Each row has a name. Each piece below is followed by the name of the row it came from, unless a question asks for something else. Each question is about the rows just above it.

[147 145 208 102 119 144 132 134 139 172 138  89 140  53 134 132 114  70
 158 154 112 123 121  89 152  93 178 115 126 114 158  83 123 136 146 144
 100  98 159 105 112 161 162 142 211 114 113 113 144 168 141] -> (122)
[147 145 208 102 119 144 132 134 134 172 138  89 135  53 140 132 114  70
 158 154 105 123 121 100 146  93 178 115 122 114 158  83 128 136 136 144
 100  98 126 105 103 161 162 142 211 118 113 113 140 160 128] -> (145)
[137 133  55 154 135 132 136 138 128 104 103 195 127 179 121 139 167 199
  97 113 142 138 124 160 130 151  72 146 126 188  99 153 113 113 104 131
 161 160  93 156 148  75 116 111  71 135 174 159 115 119 116] -> (7)
[128 115 149 144 125 134 159 138 123 159 100  70 136 132  70 162 211 128
  53 157 105  98 114 113 144 119 100 122 146 114 124 128 140 145 142 160
  89 103  98 147 162  93 178 141 138 129 158 208 118 158 135] -> (144)
[130 141 119 104 107  61 111 156 167 145  94 109 104 118 153  82 161  71
 121 111 142 102  59  60 113 138  76 113 126 132 134  88  97 116 119 125
 149 130 137 140 118 178 145 114 113 137 105 130 151 136  98] -> (69)
[137 133  77 154 135 132 136 134 128  91 108 195 127 179 121 139 167 199
  97 121 142 138 124 160 130 151  72 146 132 188 111 153 113 113  94 131
 151 160  93 156 148  88 116 111  71 135 174 159 115 119 116] -> (137)
[157 145 208 115 119 144 132 138 134 159 138  89 135  53 147 129 114  70
 158 162  98 123 118 100 146  93 178 125 122 114 158  70 128 141 136 144
 100  98 159 105 103 149 162 142 211 123 128 113 140 160 128] -> (175)
Put [ 53  70  70  89  93  98  98 100 100 103 105 113 114 114 115 118 119 122
 123 124 125 128 128 128 129 132 134 135 136 138 138 140 141 142 144 144
 145 146 147 149 157 158 158 159 159 160 162 162 178 208 211] back in order: which row is it?	(144)
[105 157 211 103  53 178 208 128 158 159 119  98 113 160 162 128 138 138
 123 159  98  89  93 114 147 146 100 149 128 140 145 132  70 162 118 123
 136 100 122 114 125 129 115 144  70 142 144 135 141 158 134] is which row reordered?	(175)
[145  89 139 123 152 142 113 211 100 115 141  53 126 158  98  83 140 168
 132 114  70 144 112 105 119 159 114 102 113 121 132 158 112 134 138 123
 178 161 136 114 162 154 144 208 172  93 134  89 147 144 146] is which row reordered?	(122)
Put [128 157 145 208 115 119 144 132 138 134 159 138  89 135  53 147 129 114
  70 158 162  98 123 118 100 146  93 178 125 122 114 158  70 128 141 136
 144 100  98 159 105 103 149 162 142 211 123 128 113 140 160] back in order: which row is it?	(175)

[126 104 114 154 101 131 126 112 128 106 161  93 165  97] : (7)
[116 145 165  90 117 163 120  51 147 146 155 146 163 116] : (162)
[116  87 118 116 148 102 100 173 106 187 134 117 107 109] : (144)
[130 165  84  73 134 162 146 132 174 175 170 153  99 119] : (69)
[124  95 121  70 113 151  97 134 159 151 110 167 167 117] : (76)
[117 155 146  90  51 116 145 163 146 119 165 116 147 163] : (85)
[130  95  84  73 134 162 146 132 174 175 170 153  99 119] : (117)
[116  87 118 116 148 102 100 147  92 109 143 138 119 184] : (175)
[130 158 177  91 108 157 119  93 105  92 158 137 103 110] : (137)
Put [165  90 163 119 163 116 147 116 146 117 155 145  51 146] back in order: which row is it?	(85)
Which row holds these entries in another order? [174 175 134  99  73 153 130 165 162 170  84 146 132 119]	(69)
Which row holds these entries in another order? [ 73  84  95  99 119 130 132 134 146 153 162 170 174 175]	(117)

[106 137 102 127]  (145)
[137 103 128 105]  (117)
[137 128 103 106]  (144)
Which row holds these entries in another order? [106 103 128 137]	(144)
Which row holds these entries in another order? [105 128 103 137]	(117)
Put [102 127 137 106] back in order: which row is it?	(145)
Put [128 105 137 103] back in order: which row is it?	(117)
Which row holds these entries in another order? [105 137 103 128]	(117)
[103 106 128 137] is which row reordered?	(144)

[139  97 127 142 149 157 126] : (162)
[142 157 139 148 127 126  98] : (175)
[172  90 158 109 116 187 174] : (117)
[149 127  98 139 126 142 157] : (122)
[174 172  90 158 109 116 187] is which row reordered?	(117)
Which row holds these entries in another order? [126 139  98 142 127 157 148]	(175)
Which row holds these entries in another order? [157  98 142 127 139 149 126]	(122)
Which row holds these entries in another order? [157 142 126 139  98 127 149]	(122)
Which row holds these entries in another order? [ 98 149 157 127 139 126 142]	(122)
Which row holds these entries in another order? [ 98 126 127 139 142 149 157]	(122)

